Below is a small trained network, with its code and all its weights. Each question gives an input and a target symbol and asks what happens when units are switched off, that is, made to give their printed mean instead of their output.

import numpy as np


def w(rows, s, z=0):
    codes = np.array(rows[::2]) - 128.0
    scale = np.full(codes.shape[1], s)
    scale[-1] = z or s
    return codes * scale


def norm(h):
    return h / np.sqrt((h * h).mean(-1, keepdims=True) + 1e-5)


def f(y):
    return np.maximum(y, 0)


def softmax(a):
    e = np.exp(a - a.max(-1, keepdims=True))
    return e / e.sum(-1, keepdims=True)


def log_softmax(a):
    a = a - a.max(-1, keepdims=True)
    return a - np.log(np.exp(a).sum(-1, keepdims=True))


def net(x, mask):
    ids = ['Ψγεζλμξτφ'.index(c) for c in x.split()]
    T = len(ids)
    res = E[ids] + P[:T]
    u = 0
    for l in range(2):
        r = norm(res)
        for j in range(2):
            rows = slice(2 * j, 2 * j + 2)
            q, k, v = (r @ M[l][rows].T for M in (Q, K, V))
            z = softmax(np.where(np.tri(T) > 0, q @ k.T / 2**0.5, -1e9)) @ v
            o = O[l][rows]
            res = res + np.where(mask[u + j], z, o[:, -1]) @ o[:, :-1]
        u += 2
        y = f(norm(res) @ A[l][:, :-1].T + A[l][:, -1])
        res = res + np.where(mask[u : u + 12], y, B[l][:, -1]) @ B[l][:, :-1]
        u += 12
    return log_softmax(norm(res)[-1] @ U[:, :-1].T + U[:, -1])


Q, K, V, O, A, B = {}, {}, {}, {}, {}, {}
E = w([
[166,138,144,110,99,192,109],'Ψ',
[189,84,107,218,170,217,97],'γ',
[92,143,97,148,224,166,156],'ε',
[209,167,137,119,225,130,95],'ζ',
[118,157,145,207,171,83,166],'λ',
[46,26,126,120,231,103,150],'μ',
[105,127,91,136,89,121,153],'ξ',
[167,213,100,3,100,179,135],'τ',
[121,148,104,123,156,43,90],'φ',
],0.021)
P = w([
[50,255,113,164,156,185,37],'0',
[42,232,113,154,159,141,95],'1',
[54,207,115,147,157,129,114],'2',
[75,198,117,131,162,119,126],'3',
[92,185,116,134,165,112,128],'4',
[105,172,118,126,161,107,136],'5',
[115,160,120,127,160,114,133],'6',
[126,147,125,125,147,131,136],'7',
[128,135,124,127,147,137,138],'8',
[158,120,126,126,124,167,145],'9',
[163,118,127,127,133,153,142],'10',
[131,127,122,118,152,137,147],'11',
],0.0097)
Q[0] = w([
[108,124,96,102,104,155,136],'0.h1',
[132,206,101,136,127,156,140],'0.h1',
[114,28,173,137,133,147,130],'0.h2',
[148,62,119,119,76,4,124],'0.h2',
],0.012)
K[0] = w([
[176,68,142,136,138,126,125],'0.h1',
[147,71,96,86,118,14,46],'0.h1',
[48,104,143,186,139,254,111],'0.h2',
[60,205,142,113,134,151,49],'0.h2',
],0.0091)
V[0] = w([
[167,59,42,123,112,41,49],'0.h1',
[120,151,135,135,67,67,152],'0.h1',
[27,76,2,131,86,186,61],'0.h2',
[150,180,50,111,109,138,204],'0.h2',
],0.0067)
O[0] = w([
[42,65,198,154,32,142,2,101],'0.h1',
[68,92,161,113,144,82,82,89],'0.h1',
[167,61,62,97,103,137,161,220],'0.h2',
[148,230,113,203,100,114,80,254],'0.h2',
],0.0085,0.0017)
A[0] = w([
[90,150,130,179,144,127,92,151],'0.n1',
[159,175,69,38,88,208,56,128],'0.n2',
[122,208,84,101,77,144,90,127],'0.n3',
[133,171,124,113,146,184,129,104],'0.n4',
[164,84,235,131,89,169,146,47],'0.n5',
[152,14,99,108,211,79,121,219],'0.n6',
[95,92,77,125,115,105,182,130],'0.n7',
[199,179,186,152,137,114,120,131],'0.n8',
[199,120,171,117,86,163,160,73],'0.n9',
[110,144,89,187,24,136,122,71],'0.n10',
[128,112,131,1,109,128,106,2],'0.n11',
[147,60,126,155,231,164,98,160],'0.n12',
],0.0089,0.0031)
B[0] = w([
[164,146,181,44,51,171,192,221],'0.n1',
[95,136,136,109,151,31,195,249],'0.n2',
[166,24,25,213,144,36,99,255],'0.n3',
[205,254,137,140,225,99,127,202],'0.n4',
[105,72,159,174,191,58,146,142],'0.n5',
[149,125,104,115,162,226,58,245],'0.n6',
[190,86,127,140,176,163,32,203],'0.n7',
[51,81,199,142,109,152,116,213],'0.n8',
[104,7,177,117,216,162,28,154],'0.n9',
[179,63,212,128,131,114,145,220],'0.n10',
[89,180,10,67,68,173,122,145],'0.n11',
[209,104,168,73,109,247,208,254],'0.n12',
],0.0062,0.0051)
Q[1] = w([
[84,122,155,179,202,193,187],'1.h1',
[99,92,254,129,228,139,250],'1.h1',
[188,64,126,171,179,146,126],'1.h2',
[73,139,47,126,149,103,83],'1.h2',
],0.0084)
K[1] = w([
[178,113,195,197,114,109,110],'1.h1',
[135,106,167,190,122,163,158],'1.h1',
[219,108,133,156,144,126,6],'1.h2',
[54,169,61,145,120,23,123],'1.h2',
],0.011)
V[1] = w([
[199,153,119,127,173,121,55],'1.h1',
[128,219,95,1,59,129,81],'1.h1',
[112,157,61,177,159,108,172],'1.h2',
[188,116,164,164,103,99,190],'1.h2',
],0.0076)
O[1] = w([
[147,108,209,35,87,124,75,254],'1.h1',
[187,149,93,81,101,181,186,85],'1.h1',
[122,2,172,158,50,159,128,226],'1.h2',
[52,152,62,147,98,79,44,126],'1.h2',
],0.0087,0.0034)
A[1] = w([
[129,124,87,179,149,128,154,116],'1.n1',
[92,124,142,123,170,193,115,113],'1.n2',
[206,81,61,111,193,115,75,175],'1.n3',
[106,108,175,244,163,170,180,64],'1.n4',
[89,146,137,232,115,102,157,120],'1.n5',
[131,107,61,159,87,127,180,37],'1.n6',
[42,59,202,116,141,128,163,144],'1.n7',
[79,82,162,121,106,156,158,148],'1.n8',
[130,198,153,101,130,237,145,127],'1.n9',
[130,68,57,114,139,95,112,102],'1.n10',
[80,66,199,130,62,159,140,3],'1.n11',
[115,71,119,101,62,55,75,155],'1.n12',
],0.011,0.0038)
B[1] = w([
[112,123,154,111,81,121,38,149],'1.n1',
[151,94,107,147,134,91,93,174],'1.n2',
[84,149,137,73,72,154,103,248],'1.n3',
[103,153,125,130,45,182,177,182],'1.n4',
[96,197,103,111,185,154,147,165],'1.n5',
[175,146,198,136,167,192,75,146],'1.n6',
[183,140,103,139,146,154,203,169],'1.n7',
[138,77,120,115,145,130,185,147],'1.n8',
[115,103,143,135,107,2,89,191],'1.n9',
[110,142,135,131,169,138,52,177],'1.n10',
[132,67,152,136,168,29,174,142],'1.n11',
[102,120,104,181,118,114,126,214],'1.n12',
],0.0093,0.011)
U = w([
[144,125,144,103,128,164,143,31],'Ψ',
[124,104,130,86,149,139,143,74],'γ',
[223,150,1,121,160,104,162,159],'ε',
[196,151,211,134,205,89,104,73],'ζ',
[74,166,154,142,137,183,186,253],'λ',
[105,58,74,69,234,182,152,122],'μ',
[63,100,78,156,89,104,65,117],'ξ',
[231,123,148,180,77,203,128,91],'τ',
[162,46,167,129,99,77,211,168],'φ',
],0.0081,0.0032)

Each question gives the input, a string of symbols that net reads in full, and the target symbol t.
The units are the heads (2 rows each of Q, K, V and O) and the neurons (one row each of A and B). Each row of codes is followed by its name. A weight is (code - 128) times the scale printed after its matrix; where a second scale follows, it is the last column's (O, A, B and U).
mask holds one flag per unit, layer by layer, with each layer's heads first. A switched-off unit (its flag False) gives its mean, the last column of its rows in O or B, instead of its output. The means were averaged over made-up inputs and are rounded, as every weight is.
A unit's drop is (log p(t) with every unit on - log p(t) with that unit switched off) / (log p(t) with every unit on - log p(t) with every unit switched off).
The circuit of an input: a set's keep is (log p(t) with only the set's units on - log p(t) with every unit switched off) / (log p(t) with every unit on - log p(t) with every unit switched off). Starting from the 12 units with the biggest drops (on a tie, the unit counted first), units are removed one at a time, each time the one whose removal leaves the highest keep (on an exact tie, the one counted first), for as long as the keep stays at least 0.8.
units of the circuit, in order: the units of the circuit, biggest drop first
top k neurons: the k neurons with the biggest drops, biggest first
k most important neurons of layer l: the k neurons of layer l with the biggest drops, biggest first
heads that matter: for each layer, one digit per head in row order, 1 if its drop is at least 0.15 and else 0, layers parted by /
drop when u is switched off: that unit's drop, to one decimal
input Ψ φ Ψ, target φ: 2 most important neurons of layer 0 -> (0.n2, 0.n12)
input Ψ λ ξ τ ζ λ ζ Ψ λ ζ ζ ε, target ζ: top 2 neurons -> (1.n9, 0.n3)
input φ μ ζ μ λ ξ Ψ λ ξ ξ, target ξ: units of the circuit, in order -> (1.h2, 1.h1)
input ζ Ψ φ Ψ φ φ ζ ζ ξ ε ζ Ψ, target ζ: units of the circuit, in order -> (0.n2, 0.n4, 1.n4)
input φ γ γ φ ζ μ Ψ φ Ψ, target φ: 2 most important neurons of layer 0 -> (0.n2, 0.n6)
input φ φ Ψ φ γ ξ ξ Ψ, target ξ: heads that matter -> 01 / 01
input ε λ ξ λ Ψ ε, target λ: heads that matter -> 11 / 11
input ξ ξ ζ γ ζ ε ζ ζ ε, target ζ: heads that matter -> 00 / 00
input γ ζ τ ξ λ Ψ, target λ: top 2 neurons -> (0.n8, 0.n2)
input λ φ ξ φ ε, target φ: 2 most important neurons of layer 0 -> (0.n12, 0.n1)
input μ Ψ λ φ Ψ λ ξ τ, target ε: top 2 neurons -> (0.n11, 0.n2)
input φ ξ Ψ Ψ Ψ, target ξ: top neuron -> (0.n3)
input ε ξ τ λ Ψ ξ ζ Ψ μ μ Ψ, target μ: top 2 neurons -> (0.n9, 0.n2)
input ε μ ζ τ ε γ ξ τ φ τ λ ε, target λ: top 3 neurons -> (1.n4, 0.n4, 0.n8)
input Ψ ζ φ ε γ ζ Ψ ζ Ψ, target ζ: 2 most important neurons of layer 0 -> (0.n4, 0.n12)
input λ ξ Ψ ζ γ ζ ξ ε ξ ξ, target ξ: top neuron -> (0.n12)
input φ φ ξ λ ζ λ ξ φ ξ Ψ ε, target ξ: 2 most important neurons of layer 1 -> (1.n9, 1.n4)
input Ψ ζ ξ φ ξ ξ ζ τ, target ε: top 3 neurons -> (0.n2, 0.n11, 0.n3)
input ζ λ λ λ ξ ε, target ξ: 3 most important neurons of layer 0 -> (0.n2, 0.n10, 0.n3)
input λ μ Ψ, target μ: top 3 neurons -> (0.n9, 0.n2, 1.n9)
input ξ γ ξ γ μ λ λ λ Ψ, target λ: 2 most important neurons of layer 1 -> (1.n4, 1.n9)
input φ ε ξ ξ ζ φ ξ, target φ: most important neuron of layer 1 -> (1.n11)
input φ λ τ λ ξ, target τ: drop when 0.n10 is switched off -> 0.0
input ζ φ φ ξ, target φ: drop when 0.h1 is switched off -> 0.2
input ε Ψ ξ ε λ ξ γ Ψ ξ λ, target λ: drop when 1.n4 is switched off -> 0.1
